Questions about the row below.
1) Report the first entry.
2) Report the 1st entry from the right.
3) Report the entry just left of 104.
4) Report the second smallest entry.
5) Report the third entry from the left.
[143 134 125 116 109 103  99  98 100 104 111 119 128 137 145 151]
1) 143
2) 151
3) 100
4) 99
5) 125

B =
134,117,118,142,118,115,114,135,134,116,119
123,132,126,123,130,126,130,122,123,131,127
127,126,116,135,128,123,122,128,125,124,115
130,124,137,126,129,133,132,132,130,125,133
128,132,124,129,131,131,129,126,126,130,125
148,112,140,136,107,120,121,146,148,110,132
142,113,131,141,108,113,115,143,143,113,128
131,129,131,129,126,128,125,131,129,127,126
148,106,126,144,104,118,117,146,149,104,124
128,132,119,130,128,124,122,127,124,127,115
129,120,126,135,121,120,121,132,130,124,125
137,123,131,135,120,127,122,135,139,121,133
118,134,132,123,140,133,135,120,122,135,139
136,118,123,137,118,122,122,137,133,117,116
143,108,129,147,110,116,114,146,144,109,124
130,124,135,126,123,126,130,130,132,126,134
The top-left entry is 134
The second entry on the main diagonal -> 132
The entry directly below the largest entry is 124
Find the bottom-right entry.
134
The 3rd entry in reading order is 118
Find the bottom-left entry.
130
The smallest entry in the first column -> 118
The entry directly below 106: 132
The largest entry in the last row is 135
Find the entry in the top-right corner.
119
The second-last entry, reading row by row: 126
The 5th entry from the end, reading row by row is 130
Find the third-last entry, reading row by row.
132
The entry just left of the largest entry -> 146
The smallest entry in the last row is 123
Find the entry directly above the largest entry.
129
Find the largest entry in the first row.
142
The 3rd entry on the diagonal from the top-right corner: 125
Find the third entry on the main diagonal.
116
Find the entry just left of 106.
148
The last entry in the row that holds the largest entry: 124
The 2nd entry in reading order is 117
The top entry of the column that holds the largest entry is 134
Find the second entry on the diagonal from the top-right corner.
131

A =
116	132	138	134	128	130	123	129	137	124
145	131	134	138	125	132	137	136	141	125
106	127	141	128	126	121	121	124	144	110
110	130	140	128	125	124	120	125	146	111
144	127	136	138	124	130	137	136	143	123
140	126	136	138	125	126	141	134	149	123
139	130	135	138	126	125	144	132	152	125
Counting starts at 0.
The entry in row 0 and column 1: 132
The entry at row 0, column 0 -> 116
The entry in row 1 and column 2 is 134
What is the entry in row 0 and column 2?
A: 138
The entry at row 2, column 0 -> 106
The entry directly above 152: 149
The entry in the bottom-left corner: 139
The entry directly above the smallest entry is 145
What is the entry just left of 146?
A: 125
The entry at row 1, column 1 is 131
The top entry of the column that holds the largest entry -> 137
The largest entry -> 152
The entry in the top-right corner -> 124
The entry just left of the largest entry -> 132
What is the entry just right of 149?
A: 123
What is the entry just left of 129?
A: 123

Questions about the row below.
1) The 2nd entry from the right?
2) The entry just right of 154?
3) The entry just right of 146?
[136 127 107 128 129 151 146 127 154 103]
1) 154
2) 103
3) 127
